Below is a small trained network, with its code and all its weights. Each question gives an input and a class and asks what happens when units are switched off, that is, made to give their printed mean instead of their output.

import numpy as np


def w(rows, s, z=0):
    codes = np.array(rows[::2]) - 128.0
    scale = np.full(codes.shape[1], s)
    scale[-1] = z or s
    return codes * scale


def f(y):
    return y / 2 * (1 + np.tanh(0.7978845608 * (y + 0.044715 * y**3)))


def log_softmax(a):
    a = a - a.max(-1, keepdims=True)
    return a - np.log(np.exp(a).sum(-1, keepdims=True))


def net(x, mask):
    res = np.array(x, float).reshape(1, 6) / 4 @ E
    y = f(res @ A[0][:, :-1].T + A[0][:, -1])
    res = res + np.where(mask, y, B[0][:, -1]) @ B[0][:, :-1]
    return log_softmax(res[-1] @ U[:, :-1].T + U[:, -1])


A, B = {}, {}
E = w([
[127,127,128],'x0',
[187,61,2],'x1',
[128,130,127],'x2',
[128,129,129],'x3',
[127,127,127],'x4',
[232,53,194],'x5',
],0.0063)
A[0] = w([
[114,139,156,106],'neuron 1',
[87,145,110,19],'neuron 2',
[121,136,142,82],'neuron 3',
[29,188,99,40],'neuron 4',
[166,99,45,140],'neuron 5',
[134,132,132,3],'neuron 6',
[214,96,216,27],'neuron 7',
[72,173,248,141],'neuron 8',
],0.019,0.0011)
B[0] = w([
[137,139,83,146],'neuron 1',
[127,124,174,148],'neuron 2',
[134,121,118,133],'neuron 3',
[89,151,244,210],'neuron 4',
[160,116,40,186],'neuron 5',
[121,142,128,124],'neuron 6',
[71,170,238,215],'neuron 7',
[191,85,3,248],'neuron 8',
],0.021,0.013)
U = w([
[210,77,2,245],'0',
[44,134,214,11],'1',
],0.0099,0.0011)

Each question gives the input, the list of numbers given to net, and the class t.
The units are the neurons (one row each of A and B). Each row of codes is followed by its name. A weight is (code - 128) times the scale printed after its matrix; where a second scale follows, it is the last column's (A, B and U).
mask holds one flag per neuron, in row order. A switched-off neuron (its flag False) gives its mean, the last column of its row in B, instead of its output. The means were averaged over made-up inputs and are rounded, as every weight is.
A unit's drop is (log p(t) with every unit on - log p(t) with that unit switched off) / (log p(t) with every unit on - log p(t) with every unit switched off).
unit that matters most: the unit with the biggest drop
k most important neurons: the k neurons with the biggest drops, biggest first
drop of u: that unit's drop, to one decimal
input [-8,-7,6,-1,-2,-3], class 0: unit that matters most	neuron 8
input [8,-8,3,-7,-6,-8], class 0: 3 most important neurons	neuron 8; neuron 7; neuron 1
input [3,7,5,2,2,8], class 1: 2 most important neurons	neuron 7; neuron 8
input [-7,-4,-1,3,7,-3], class 0: 2 most important neurons	neuron 7; neuron 8
input [8,-7,2,-3,-7,-5], class 0: 2 most important neurons	neuron 8; neuron 7
input [-4,7,-5,0,2,-8], class 1: 4 most important neurons	neuron 8; neuron 4; neuron 2; neuron 1
input [5,-4,5,0,6,3], class 0: 2 most important neurons	neuron 4; neuron 8
input [-8,6,8,2,1,-7], class 1: 2 most important neurons	neuron 8; neuron 4
input [0,0,-3,8,-3,1], class 1: drop of neuron 1	0.2
input [1,-6,8,8,-8,4], class 0: drop of neuron 8	3.3
input [2,0,-4,-1,0,4], class 1: drop of neuron 8	0.4
